Below are the code and all the weights of a small trained network. Each question names an input and a class and asks about switching units off, where a switched-off unit gives its printed mean instead of its output.

import numpy as np


def w(rows, s, z=0):
    codes = np.array(rows[::2]) - 128.0
    scale = np.full(codes.shape[1], s)
    scale[-1] = z or s
    return codes * scale


def f(y):
    return y / 2 * (1 + np.tanh(0.7978845608 * (y + 0.044715 * y**3)))


def log_softmax(a):
    a = a - a.max(-1, keepdims=True)
    return a - np.log(np.exp(a).sum(-1, keepdims=True))


def net(x, mask):
    res = np.array(x, float).reshape(1, 5) / 4 @ E
    y = f(res @ A[0][:, :-1].T + A[0][:, -1])
    res = res + np.where(mask, y, B[0][:, -1]) @ B[0][:, :-1]
    return log_softmax(res[-1] @ U[:, :-1].T + U[:, -1])


A, B = {}, {}
E = w([
[140,105,150,130,118,120,132,107],'x0',
[162,129,135,117,124,137,148,127],'x1',
[232,102,82,233,56,91,25,222],'x2',
[142,134,104,122,158,132,117,125],'x3',
[102,2,187,203,209,231,185,189],'x4',
],0.009)
A[0] = w([
[83,129,129,126,141,111,140,113,26],'neuron 1',
[101,38,174,215,223,223,182,203,18],'neuron 2',
[100,127,128,80,175,129,190,41,76],'neuron 3',
[59,153,158,92,156,108,184,102,99],'neuron 4',
[35,147,153,1,182,178,200,52,153],'neuron 5',
[243,99,79,248,42,94,28,220,154],'neuron 6',
[157,239,81,61,57,9,99,66,4],'neuron 7',
],0.0061,0.0018)
B[0] = w([
[98,131,148,125,135,146,140,120,130],'neuron 1',
[171,46,33,217,32,222,93,2,225],'neuron 2',
[128,138,184,99,122,113,184,146,180],'neuron 3',
[120,117,140,116,158,106,131,178,174],'neuron 4',
[129,172,187,70,177,63,210,203,235],'neuron 5',
[72,167,233,72,230,77,227,243,255],'neuron 6',
[146,110,29,247,62,226,93,22,237],'neuron 7',
],0.0074,0.012)
U = w([
[113,158,254,60,229,71,152,217,247],'0',
[127,110,35,186,29,220,83,9,9],'1',
],0.0085,0.0012)

Each question gives the input, the list of numbers given to net, and the class t.
The units are the neurons (one row each of A and B). Each row of codes is followed by its name. A weight is (code - 128) times the scale printed after its matrix; where a second scale follows, it is the last column's (A, B and U).
mask holds one flag per neuron, in row order. A switched-off neuron (its flag False) gives its mean, the last column of its row in B, instead of its output. The means were averaged over made-up inputs and are rounded, as every weight is.
A unit's drop is (log p(t) with every unit on - log p(t) with that unit switched off) / (log p(t) with every unit on - log p(t) with every unit switched off).
The circuit of an input: a set's keep is (log p(t) with only the set's units on - log p(t) with every unit switched off) / (log p(t) with every unit on - log p(t) with every unit switched off). Starting from all 7 units, units are removed one at a time, each time the one whose removal leaves the highest keep (on an exact tie, the one counted first), for as long as the keep stays at least 0.8.
units of the circuit, in order: the units of the circuit, biggest drop first
top k neurons: the k neurons with the biggest drops, biggest first
drop when u is switched off: that unit's drop, to one decimal
input [-5,-6,-2,4,-4], class 1: units of the circuit, in order => [neuron 6]
input [3,7,2,-4,3], class 1: top 2 neurons => [neuron 5; neuron 2]
input [-6,1,2,7,4], class 1: top 2 neurons => [neuron 2; neuron 5]
input [1,8,3,-3,5], class 1: top 2 neurons => [neuron 2; neuron 5]
input [5,-4,-5,6,-7], class 1: top 2 neurons => [neuron 7; neuron 6]
input [-1,5,4,8,6], class 1: top 2 neurons => [neuron 2; neuron 5]
input [-2,-3,-1,-1,2], class 1: top 2 neurons => [neuron 6; neuron 5]
input [8,-7,6,-3,-2], class 0: drop when neuron 6 is switched off => 0.2
input [5,4,7,-3,-3], class 0: drop when neuron 6 is switched off => 1.8
input [3,0,4,8,6], class 1: drop when neuron 2 is switched off => 5.4
input [8,-5,7,1,3], class 0: drop when neuron 6 is switched off => 1.4
